M =
 -25   -23     2    15    85   -52     9   -31    65   -23   -22    56   -59    25    61    16
   5    68     1   -36   -25    -5   -41   -47     7   -12   -20     8    38    14    28   -16
  39    33    12    30    27   -29   -50   -90    71    -6   -40    33   -48   -10    60   -45
 -22  -101    28    25    -3     3    63    73   -47    27    45   -35   -20   -14   -70    16
M[0][0] => -25
M[1][14] => 28
M[0][15] => 16
M[0][4] => 85
M[0][14] => 61
M[:, 0] => [-25, 5, 39, -22]
M[2][11] => 33
M[3] => [-22, -101, 28, 25, -3, 3, 63, 73, -47, 27, 45, -35, -20, -14, -70, 16]
M[3][9] => 27
M[2] => [39, 33, 12, 30, 27, -29, -50, -90, 71, -6, -40, 33, -48, -10, 60, -45]
M[1][15] => -16
M[0] => [-25, -23, 2, 15, 85, -52, 9, -31, 65, -23, -22, 56, -59, 25, 61, 16]
M[1][1] => 68
M[3][13] => -14
M[0][10] => -22
M[1][8] => 7
M[3][1] => -101
M[2][12] => -48
M[2][2] => 12
M[1][5] => -5
M[1][7] => -47
M[3][5] => 3
M[:, 1] => [-23, 68, 33, -101]
M[3][15] => 16

grid =
[[  4  22 -14 -18 -19  26  57   0 -33   8  15  13   3 -16]
 [ 15 -58  -5  12   3  10 -67 -15  33  -5  -6 -30 -11  27]
 [ -9 -60  56  -7  29  70 -41  50 -51  -8  28  -1 -25 -19]
 [ 38  19   1 -74 -29  44  48  -2  -1  -3 -54  87 -74  -9]
 [-42 -24 -23  12  37 -27 -23 -16  17  42 -35  32 -17 102]
 [  9  28  18 -71  -5   0  76  43 -19  -5 -36  64 -51 -31]
 [ -5  40 -15 -32 -39  17  44 -16   0  16 -40  85 -50  14]
 [ 19  12 -58  61 -61  46 -10 -62 -34  53  21 -22  33  18]
 [-17  53   2 -29   2  25  25  25 -28 -10  15  65 -24 -24]
 [-12 -50 -27  27  -9 -49 -40 -16  50   9 -20 -26   5  42]
 [-46  67 -22  10 -12  -2 -16 -25  28 -12  42  32  -7  16]
 [ 83 -28 -18  -3 -34  26 -16 -19  -2  19 -37 -34 -10 -20]
 [ 35 -22 -19 -34 -28  54 -17 -28  39 -34  21 -23 -23  -5]
 [-21 -61  37  54   7 -44 -31  77 -62  47 -22 -22  10 -26]
 [-36  35  77 -26  56 -28   4  72 -16 -27  -3  33 -24 -37]
 [ 11 -10 -50  56  -1 -15   3   0 -31   3  41 -58  95 -28]]
grid[0, 0]: 4
grid[:, 12]: [3, -11, -25, -74, -17, -51, -50, 33, -24, 5, -7, -10, -23, 10, -24, 95]
grid[8]: [-17, 53, 2, -29, 2, 25, 25, 25, -28, -10, 15, 65, -24, -24]
grid[-5, 8]: -2
grid[9, -14]: -12
grid[-6, -14]: -46
grid[-14, -9]: 70
grid[-1, 2]: -50
grid[6, 1]: 40
grid[-14, 6]: -41
grid[10, 12]: -7
grid[12, 10]: 21
grid[:, 8]: [-33, 33, -51, -1, 17, -19, 0, -34, -28, 50, 28, -2, 39, -62, -16, -31]
grid[10]: [-46, 67, -22, 10, -12, -2, -16, -25, 28, -12, 42, 32, -7, 16]
grid[-16, -11]: -18
grid[-1]: [11, -10, -50, 56, -1, -15, 3, 0, -31, 3, 41, -58, 95, -28]
grid[4, 11]: 32
grid[:, -3]: [13, -30, -1, 87, 32, 64, 85, -22, 65, -26, 32, -34, -23, -22, 33, -58]
grid[:, -4]: [15, -6, 28, -54, -35, -36, -40, 21, 15, -20, 42, -37, 21, -22, -3, 41]
grid[13, -5]: 47
grid[-9]: [19, 12, -58, 61, -61, 46, -10, -62, -34, 53, 21, -22, 33, 18]
grid[11, 2]: -18
grid[:, 5]: [26, 10, 70, 44, -27, 0, 17, 46, 25, -49, -2, 26, 54, -44, -28, -15]
grid[-2, 13]: -37
grid[-10, 0]: -5
grid[13, -3]: -22
grid[0, -2]: 3
grid[8, 9]: -10
grid[3, 13]: -9
grid[4, 0]: -42
grid[10, 4]: -12
grid[-14, -1]: -19
grid[9]: [-12, -50, -27, 27, -9, -49, -40, -16, 50, 9, -20, -26, 5, 42]
grid[-6, -5]: -12
grid[5, 2]: 18
grid[:, 0]: [4, 15, -9, 38, -42, 9, -5, 19, -17, -12, -46, 83, 35, -21, -36, 11]
grid[-8, -10]: 2

arr =
[[ 45 -29   0 -28  61  28 -83  18  23   1]
 [ 25 -16   8  -6 -16  18  27 -24   3 -18]
 [-56  42 -20  15  41 -35 -47  74  -4  42]]
arr[0,0]: 45
arr[1,5]: 18
arr[2,8]: -4
arr[0,5]: 28
arr[1,8]: 3
arr[0,6]: -83
arr[2,0]: -56
arr[1,2]: 8
arr[2]: [-56, 42, -20, 15, 41, -35, -47, 74, -4, 42]
arr[0,4]: 61
arr[2,4]: 41
arr[2,5]: -35
arr[:, 8]: [23, 3, -4]

B =
array([[-0.121, -0.267,  0.026, -0.187,  0.105,  0.037,  0.002,  0.057,
        -0.066,  0.074,  0.060,  0.036, -0.174,  0.030,  0.069],
       [ 0.057,  0.034,  0.192,  0.149,  0.112,  0.207, -0.034,  0.108,
         0.058,  0.195, -0.090,  0.175, -0.187,  0.000, -0.254],
       [-0.202,  0.001, -0.106, -0.156,  0.003,  0.039,  0.121,  0.158,
        -0.163,  0.178, -0.203, -0.130,  0.024,  0.141,  0.181],
       [ 0.018, -0.025, -0.051, -0.077,  0.056, -0.028, -0.076,  0.060,
         0.075,  0.108,  0.043, -0.016,  0.216,  0.183,  0.034]])
B[0, 0]	-0.121
B[3, 12]	0.216
B[3, 4]	0.056
B[2, 7]	0.158
B[3, 10]	0.043
B[1, 5]	0.207
B[0, 1]	-0.267
B[3, 0]	0.018
B[0]	[-0.121, -0.267, 0.026, -0.187, 0.105, 0.037, 0.002, 0.057, -0.066, 0.074, 0.060, 0.036, -0.174, 0.030, 0.069]
B[3]	[0.018, -0.025, -0.051, -0.077, 0.056, -0.028, -0.076, 0.060, 0.075, 0.108, 0.043, -0.016, 0.216, 0.183, 0.034]
B[3, 5]	-0.028
B[0, 2]	0.026
B[2, 8]	-0.163
B[2]	[-0.202, 0.001, -0.106, -0.156, 0.003, 0.039, 0.121, 0.158, -0.163, 0.178, -0.203, -0.130, 0.024, 0.141, 0.181]
B[3, 1]	-0.025
B[1, 1]	0.034
B[1, 8]	0.058
B[1]	[0.057, 0.034, 0.192, 0.149, 0.112, 0.207, -0.034, 0.108, 0.058, 0.195, -0.090, 0.175, -0.187, 0.000, -0.254]
B[0, 8]	-0.066
B[0, 9]	0.074
B[0, 10]	0.060
B[0, 13]	0.030
B[:, 6]	[0.002, -0.034, 0.121, -0.076]
B[1, 2]	0.192
B[0, 12]	-0.174
B[3, 6]	-0.076
B[2, 2]	-0.106
B[3, 7]	0.060
B[3, 3]	-0.077
B[:, 11]	[0.036, 0.175, -0.130, -0.016]
B[0, 11]	0.036
